Here is a tiny trained network, its code and every weight. The questions are about switching its units off for an input and a class, where a switched-off unit gives its printed mean instead of its output.

import numpy as np


def w(rows, s, z=0):
    codes = np.array(rows[::2]) - 128.0
    scale = np.full(codes.shape[1], s)
    scale[-1] = z or s
    return codes * scale


def f(y):
    return y / 2 * (1 + np.tanh(0.7978845608 * (y + 0.044715 * y**3)))


def log_softmax(a):
    a = a - a.max(-1, keepdims=True)
    return a - np.log(np.exp(a).sum(-1, keepdims=True))


def net(x, mask):
    res = np.array(x, float).reshape(1, 3) / 4 @ E
    y = f(res @ A[0][:, :-1].T + A[0][:, -1])
    res = res + np.where(mask, y, B[0][:, -1]) @ B[0][:, :-1]
    return log_softmax(res[-1] @ U[:, :-1].T + U[:, -1])


A, B = {}, {}
E = w([
[94,168,180,5,119],'x0',
[187,21,122,80,97],'x1',
[57,81,255,175,99],'x2',
],0.0052)
A[0] = w([
[144,5,119,76,138,107],'n1',
[115,128,119,122,127,44],'n2',
[140,139,134,129,122,59],'n3',
[150,166,51,96,140,106],'n4',
[102,101,201,156,134,102],'n5',
[135,99,90,205,124,98],'n6',
[148,59,117,99,104,95],'n7',
[160,55,127,97,121,96],'n8',
[151,165,52,103,117,98],'n9',
[121,144,151,82,127,77],'n10',
[132,128,135,124,118,254],'n11',
[145,92,92,208,132,129],'n12',
[114,107,223,159,128,126],'n13',
[100,217,135,165,138,97],'n14',
[118,161,172,33,132,119],'n15',
[113,116,144,138,127,144],'n16',
[123,116,164,141,129,83],'n17',
[96,100,184,159,118,102],'n18',
[139,140,100,112,135,192],'n19',
[111,153,160,33,121,115],'n20',
[114,116,184,151,102,95],'n21',
[125,132,140,136,113,85],'n22',
[131,133,117,124,124,66],'n23',
[132,128,135,124,129,229],'n24',
[125,143,129,135,133,75],'n25',
[130,123,128,126,134,201],'n26',
[97,251,141,180,136,99],'n27',
[142,85,80,234,125,109],'n28',
[138,155,42,98,131,104],'n29',
[112,155,161,29,117,107],'n30',
],0.013,0.0049)
B[0] = w([
[190,168,194,56,19,226],'n1',
[153,114,167,110,157,97],'n2',
[147,118,162,107,155,100],'n3',
[205,67,85,112,152,211],'n4',
[194,80,87,105,162,195],'n5',
[151,150,182,173,180,199],'n6',
[154,139,181,74,100,170],'n7',
[155,140,186,67,99,176],'n8',
[204,74,101,105,163,198],'n9',
[146,125,178,139,169,133],'n10',
[77,169,4,208,24,228],'n11',
[129,159,159,207,152,226],'n12',
[194,85,35,130,137,224],'n13',
[166,140,195,70,78,187],'n14',
[138,152,169,215,170,215],'n15',
[135,129,98,130,126,147],'n16',
[164,110,135,101,160,127],'n17',
[190,86,94,110,158,186],'n18',
[118,127,51,155,90,190],'n19',
[150,149,173,211,166,209],'n20',
[181,95,108,110,159,165],'n21',
[146,116,146,111,148,112],'n22',
[147,113,154,111,151,104],'n23',
[94,154,47,180,60,203],'n24',
[146,121,160,108,143,108],'n25',
[110,139,85,159,85,179],'n26',
[191,160,210,57,9,227],'n27',
[157,162,191,231,174,255],'n28',
[205,73,90,110,157,205],'n29',
[158,148,182,210,176,210],'n30',
],0.031,0.0045)
U = w([
[116,174,180,210,194,112],'0',
[166,25,61,96,161,103],'1',
[132,175,201,44,52,125],'2',
[1,153,57,138,116,254],'3',
[94,118,167,91,181,77],'4',
],0.0094,0.0022)

Each question gives the input, the list of numbers given to net, and the class t.
The units are the neurons (one row each of A and B). Each row of codes is followed by its name. A weight is (code - 128) times the scale printed after its matrix; where a second scale follows, it is the last column's (A, B and U).
mask holds one flag per neuron, in row order. A switched-off neuron (its flag False) gives its mean, the last column of its row in B, instead of its output. The means were averaged over made-up inputs and are rounded, as every weight is.
A unit's drop is (log p(t) with every unit on - log p(t) with that unit switched off) / (log p(t) with every unit on - log p(t) with every unit switched off).
The circuit of an input: a set's keep is (log p(t) with only the set's units on - log p(t) with every unit switched off) / (log p(t) with every unit on - log p(t) with every unit switched off). Starting from the 12 units with the biggest drops (on a tie, the unit counted first), units are removed one at a time, each time the one whose removal leaves the highest keep (on an exact tie, the one counted first), for as long as the keep stays at least 0.8.
circuit, biggest first: the units of the circuit, biggest drop first
unit that matters most: the unit with the biggest drop
top k neurons: the k neurons with the biggest drops, biggest first
drop of u: that unit's drop, to one decimal
input [-6,8,3], class 2: circuit, biggest first -> [n1]
input [0,5,4], class 2: top 4 neurons -> [n1, n4, n29, n9]
input [-7,4,-7], class 0: top 2 neurons -> [n28, n12]
input [-7,6,-7], class 0: top 4 neurons -> [n28, n12, n6, n13]
input [7,-2,-8], class 1: top 4 neurons -> [n4, n29, n9, n28]
input [0,6,-5], class 2: top 3 neurons -> [n1, n13, n8]
input [7,7,-1], class 0: top 4 neurons -> [n30, n15, n20, n27]
input [-7,3,8], class 1: top 4 neurons -> [n13, n5, n18, n21]
input [-6,-5,-8], class 1: top 2 neurons -> [n4, n29]
input [3,-3,-1], class 3: top 2 neurons -> [n28, n1]
input [-3,-8,7], class 2: top 2 neurons -> [n27, n14]
input [-8,5,-8], class 0: top 4 neurons -> [n28, n12, n6, n13]
input [1,-1,-4], class 1: top 3 neurons -> [n4, n29, n9]
input [-4,-8,4], class 2: unit that matters most -> n27
input [2,1,0], class 3: drop of n3 -> 0.0
input [0,3,4], class 1: drop of n5 -> 0.1
input [3,5,1], class 2: drop of n1 -> 0.3
input [6,7,-6], class 2: drop of n6 -> 0.3
